Below is a small trained network, with its code and all its weights. Each question gives an input and a target symbol and asks what happens when units are switched off, that is, made to give their printed mean instead of their output.

import numpy as np


def w(rows, s, z=0):
    codes = np.array(rows[::2]) - 128.0
    scale = np.full(codes.shape[1], s)
    scale[-1] = z or s
    return codes * scale


def norm(h):
    return h / np.sqrt((h * h).mean(-1, keepdims=True) + 1e-5)


def f(y):
    return y / 2 * (1 + np.tanh(0.7978845608 * (y + 0.044715 * y**3)))


def softmax(a):
    e = np.exp(a - a.max(-1, keepdims=True))
    return e / e.sum(-1, keepdims=True)


def log_softmax(a):
    a = a - a.max(-1, keepdims=True)
    return a - np.log(np.exp(a).sum(-1, keepdims=True))


def net(x, mask):
    ids = ['γεηθξφ'.index(c) for c in x.split()]
    T = len(ids)
    res = E[ids] + P[:T]
    r = norm(res)
    for j in range(3):
        rows = slice(3 * j, 3 * j + 3)
        q, k, v = (r @ M[0][rows].T for M in (Q, K, V))
        z = softmax(np.where(np.tri(T) > 0, q @ k.T / 3**0.5, -1e9)) @ v
        o = O[0][rows]
        res = res + np.where(mask[j], z, o[:, -1]) @ o[:, :-1]
    y = f(norm(res) @ A[0][:, :-1].T + A[0][:, -1])
    res = res + np.where(mask[3:7], y, B[0][:, -1]) @ B[0][:, :-1]
    return log_softmax(norm(res)[-1] @ U[:, :-1].T + U[:, -1])


Q, K, V, O, A, B = {}, {}, {}, {}, {}, {}
E = w([
[116,84,126,92,109],'γ',
[124,118,135,110,72],'ε',
[104,143,161,111,96],'η',
[70,188,4,16,86],'θ',
[126,141,193,84,172],'ξ',
[194,136,143,89,122],'φ',
],0.017)
P = w([
[110,140,98,215,250],'0',
[91,163,112,238,67],'1',
[87,163,109,200,63],'2',
[88,165,94,145,67],'3',
[84,128,133,118,61],'4',
[61,116,171,77,41],'5',
[59,120,194,28,2],'6',
],0.0071)
Q[0] = w([
[97,157,133,2,74],'H1',
[126,144,125,163,129],'H1',
[172,153,130,117,162],'H1',
[153,131,130,164,177],'H2',
[118,151,178,74,57],'H2',
[110,123,188,118,91],'H2',
[120,145,116,106,161],'H3',
[141,118,136,180,140],'H3',
[111,95,140,137,149],'H3',
],0.024)
K[0] = w([
[167,102,210,23,80],'H1',
[126,95,111,134,220],'H1',
[122,70,103,238,93],'H1',
[144,53,164,149,119],'H2',
[96,176,8,151,179],'H2',
[114,155,74,109,175],'H2',
[126,139,117,81,111],'H3',
[122,125,170,97,57],'H3',
[142,176,126,131,65],'H3',
],0.017)
V[0] = w([
[247,121,187,161,142],'H1',
[184,159,48,91,109],'H1',
[137,133,113,112,57],'H1',
[96,35,82,215,121],'H2',
[207,33,112,47,184],'H2',
[183,57,72,116,69],'H2',
[131,200,72,74,99],'H3',
[173,71,83,153,105],'H3',
[215,165,147,184,127],'H3',
],0.014)
O[0] = w([
[166,58,102,108,55,68],'H1',
[142,169,76,142,99,79],'H1',
[77,115,102,191,126,194],'H1',
[29,59,145,151,158,161],'H2',
[176,122,3,205,226,2],'H2',
[75,116,75,203,74,40],'H2',
[144,95,157,140,35,80],'H3',
[127,95,129,171,127,47],'H3',
[141,180,212,180,134,66],'H3',
],0.015,0.006)
A[0] = w([
[144,137,98,144,71,66],'N1',
[254,117,128,128,177,242],'N2',
[193,126,100,237,197,167],'N3',
[134,148,145,130,222,254],'N4',
],0.02,0.0044)
B[0] = w([
[103,90,135,150,93,177],'N1',
[27,182,156,188,114,235],'N2',
[227,67,236,106,173,255],'N3',
[109,129,7,127,35,249],'N4',
],0.021,0.0063)
U = w([
[168,74,81,121,190,212],'γ',
[207,136,191,217,120,182],'ε',
[28,54,192,160,119,3],'η',
[127,227,87,176,115,161],'θ',
[219,135,181,12,142,146],'ξ',
[198,75,111,160,1,70],'φ',
],0.0097,0.0049)

Each question gives the input, a string of symbols that net reads in full, and the target symbol t.
The units are the heads (3 rows each of Q, K, V and O) and the neurons (one row each of A and B). Each row of codes is followed by its name. A weight is (code - 128) times the scale printed after its matrix; where a second scale follows, it is the last column's (O, A, B and U).
mask holds one flag per unit, heads first, then neurons. A switched-off unit (its flag False) gives its mean, the last column of its rows in O or B, instead of its output. The means were averaged over made-up inputs and are rounded, as every weight is.
A unit's drop is (log p(t) with every unit on - log p(t) with that unit switched off) / (log p(t) with every unit on - log p(t) with every unit switched off).
The circuit of an input: a set's keep is (log p(t) with only the set's units on - log p(t) with every unit switched off) / (log p(t) with every unit on - log p(t) with every unit switched off). Starting from all 7 units, units are removed one at a time, each time the one whose removal leaves the highest keep (on an exact tie, the one counted first), for as long as the keep stays at least 0.8.
circuit, biggest first: the units of the circuit, biggest drop first
unit that matters most: the unit with the biggest drop
k most important neurons: the k neurons with the biggest drops, biggest first
heads that matter: for each layer, one digit per head in row order, 1 if its drop is at least 0.15 and else 0, layers parted by /
input φ φ θ η γ, target ε: circuit, biggest first	[H3]
input φ η γ, target ε: heads that matter	010
input γ ε ξ, target γ: heads that matter	010
input θ θ η ε η, target φ: heads that matter	011
input θ γ ξ ε, target ξ: 2 most important neurons	[N4; N2]
input θ θ ε ξ γ, target φ: heads that matter	011
input ξ ε θ η, target θ: heads that matter	101
input θ η θ θ ε θ ξ, target φ: heads that matter	011
input ξ γ θ γ γ φ η, target φ: heads that matter	110
input ξ φ ε γ φ ξ, target θ: circuit, biggest first	[H2; N2]
input φ φ ξ ε η, target ε: circuit, biggest first	[N3; H2; N2]
input φ γ η ξ φ, target ε: circuit, biggest first	[H2; N3; N2]
input η η η η η η ε, target ξ: heads that matter	010
input φ ε η η γ θ φ, target φ: circuit, biggest first	[H1]
input ε φ ξ η φ γ φ, target η: heads that matter	010
input ε η η η η η θ, target θ: circuit, biggest first	[H1; H2]
input ξ γ γ, target θ: heads that matter	010
input ε η η η γ φ θ, target φ: 2 most important neurons	[N1; N2]
input φ η η η ε ε, target ε: circuit, biggest first	[N3; H2; N2]
input φ ε θ φ θ η η, target ε: unit that matters most	H3
input θ γ η θ ε φ φ, target φ: heads that matter	000
input ξ ξ ξ ξ ε, target θ: 2 most important neurons	[N2; N4]
input η ε θ γ, target θ: circuit, biggest first	[H1; N3]
input φ η ε, target ε: circuit, biggest first	[H2; N3; N2]
input θ η η θ ε, target φ: heads that matter	011
input η ξ φ θ ε, target φ: 2 most important neurons	[N2; N1]
